Below is a small trained network, with its code and all its weights. Each question gives an input and a target symbol and asks what happens when units are switched off, that is, made to give their printed mean instead of their output.

import numpy as np


def w(rows, s, z=0):
    codes = np.array(rows[::2]) - 128.0
    scale = np.full(codes.shape[1], s)
    scale[-1] = z or s
    return codes * scale


def f(y):
    return y / 2 * (1 + np.tanh(0.7978845608 * (y + 0.044715 * y**3)))


def softmax(a):
    e = np.exp(a - a.max(-1, keepdims=True))
    return e / e.sum(-1, keepdims=True)


def log_softmax(a):
    a = a - a.max(-1, keepdims=True)
    return a - np.log(np.exp(a).sum(-1, keepdims=True))


def net(x, mask):
    ids = ['ΓΛΨαβδεημξστφω'.index(c) for c in x.split()]
    T = len(ids)
    res = E[ids] + P[:T]
    q, k, v = (res @ M[0].T for M in (Q, K, V))
    z = softmax(np.where(np.tri(T) > 0, q @ k.T / 2**0.5, -1e9)) @ v
    res = res + np.where(mask[0], z, O[0][:, -1]) @ O[0][:, :-1]
    y = f(res @ A[0][:, :-1].T + A[0][:, -1])
    res = res + np.where(mask[1:9], y, B[0][:, -1]) @ B[0][:, :-1]
    return log_softmax(res[-1] @ U[:, :-1].T + U[:, -1])


Q, K, V, O, A, B = {}, {}, {}, {}, {}, {}
E = w([
[103,96,109,94],'Γ',
[143,141,86,188],'Λ',
[106,159,179,178],'Ψ',
[109,166,80,192],'α',
[195,56,114,124],'β',
[224,128,87,244],'δ',
[155,135,141,176],'ε',
[152,24,90,75],'η',
[170,45,195,77],'μ',
[210,96,51,178],'ξ',
[125,156,164,185],'σ',
[126,100,137,138],'τ',
[250,13,125,67],'φ',
[111,66,151,121],'ω',
],0.016)
P = w([
[163,254,127,77],'0',
[161,53,182,159],'1',
[167,53,221,166],'2',
[160,74,173,154],'3',
[198,75,87,169],'4',
[112,105,191,174],'5',
[157,96,105,185],'6',
[116,105,212,165],'7',
[110,108,227,159],'8',
[182,72,166,144],'9',
[111,111,252,161],'10',
],0.0094)
Q[0] = w([
[132,91,168,65],'head 0',
[68,215,64,2],'head 0',
],0.0094)
K[0] = w([
[108,156,105,153],'head 0',
[98,2,158,241],'head 0',
],0.0075)
V[0] = w([
[126,129,251,79],'head 0',
[77,185,150,164],'head 0',
],0.014)
O[0] = w([
[13,86,126,86,69],'head 0',
[104,98,7,231,253],'head 0',
],0.012,0.0013)
A[0] = w([
[136,83,60,69,102],'neuron 0',
[111,111,183,191,147],'neuron 1',
[45,118,104,115,180],'neuron 2',
[133,123,255,245,253],'neuron 3',
[227,55,101,180,181],'neuron 4',
[106,82,116,78,102],'neuron 5',
[77,191,103,194,130],'neuron 6',
[157,68,191,199,92],'neuron 7',
],0.0087,0.0037)
B[0] = w([
[164,99,93,220,138],'neuron 0',
[191,84,136,88,172],'neuron 1',
[189,69,122,130,161],'neuron 2',
[113,123,79,54,253],'neuron 3',
[41,193,161,95,250],'neuron 4',
[131,181,98,202,137],'neuron 5',
[160,38,95,176,168],'neuron 6',
[144,227,2,195,196],'neuron 7',
],0.0064,0.013)
U = w([
[104,86,56,90,165],'Γ',
[120,143,84,160,181],'Λ',
[76,5,82,197,232],'Ψ',
[110,150,84,209,30],'α',
[126,98,124,73,76],'β',
[180,152,179,240,19],'δ',
[57,79,2,60,60],'ε',
[164,87,152,87,105],'η',
[44,27,145,88,62],'μ',
[176,158,129,125,212],'ξ',
[68,37,129,234,172],'σ',
[42,93,75,113,61],'τ',
[100,63,183,43,1],'φ',
[56,61,64,73,77],'ω',
],0.0086,0.004)

Each question gives the input, a string of symbols that net reads in full, and the target symbol t.
The units are the heads (2 rows each of Q, K, V and O) and the neurons (one row each of A and B). Each row of codes is followed by its name. A weight is (code - 128) times the scale printed after its matrix; where a second scale follows, it is the last column's (O, A, B and U).
mask holds one flag per unit, heads first, then neurons. A switched-off unit (its flag False) gives its mean, the last column of its rows in O or B, instead of its output. The means were averaged over made-up inputs and are rounded, as every weight is.
A unit's drop is (log p(t) with every unit on - log p(t) with that unit switched off) / (log p(t) with every unit on - log p(t) with every unit switched off).
The circuit of an input: a set's keep is (log p(t) with only the set's units on - log p(t) with every unit switched off) / (log p(t) with every unit on - log p(t) with every unit switched off). Starting from all 9 units, units are removed one at a time, each time the one whose removal leaves the highest keep (on an exact tie, the one counted first), for as long as the keep stays at least 0.8.
units of the circuit, in order: the units of the circuit, biggest drop first
top k neurons: the k neurons with the biggest drops, biggest first
drop when u is switched off: that unit's drop, to one decimal
input Ψ β Λ Λ Ψ Γ Ψ ξ Γ ξ τ, target Ψ: units of the circuit, in order : head 0; neuron 4
input Ψ Ψ ξ ω, target Ψ: units of the circuit, in order : head 0; neuron 2
input ξ ξ Γ, target ξ: units of the circuit, in order : head 0
input Ψ Γ ε Ψ η ω δ Ψ μ η, target Ψ: units of the circuit, in order : head 0; neuron 0
input Ψ Λ Ψ μ Γ, target Ψ: top 3 neurons : neuron 3; neuron 4; neuron 0
input Ψ Ψ Γ ε α Γ, target Ψ: units of the circuit, in order : head 0; neuron 4; neuron 3
input α σ ξ ω Ψ, target α: top 2 neurons : neuron 7; neuron 4
input Ψ ε Ψ α, target Ψ: units of the circuit, in order : head 0; neuron 6
input α β β, target α: units of the circuit, in order : head 0; neuron 7
input Ψ Ψ φ η σ Ψ ξ, target Ψ: units of the circuit, in order : head 0; neuron 0
input σ Λ η Γ σ Ψ σ ω, target Ψ: units of the circuit, in order : head 0; neuron 4
input Ψ ε ε Ψ ξ ξ ε, target Ψ: units of the circuit, in order : head 0; neuron 6
input Ψ η δ φ α Λ ξ β σ φ, target Ψ: top 2 neurons : neuron 0; neuron 3
input Ψ ξ σ, target Ψ: top neuron : neuron 6
input α ξ α, target α: top 2 neurons : neuron 7; neuron 4
input ξ ξ δ η η η Λ β α σ Ψ, target ξ: top 2 neurons : neuron 3; neuron 7
input ξ Ψ ξ Λ ω ω σ, target ξ: drop when head 0 is switched off : 1.0
input Ψ α φ φ σ η τ Ψ, target Ψ: drop when neuron 4 is switched off : 0.2
input α α μ Λ, target α: drop when head 0 is switched off : 1.1
input ξ σ Λ Ψ, target ξ: drop when neuron 3 is switched off : 0.2
input α Ψ Ψ μ Λ, target α: top neuron : neuron 4
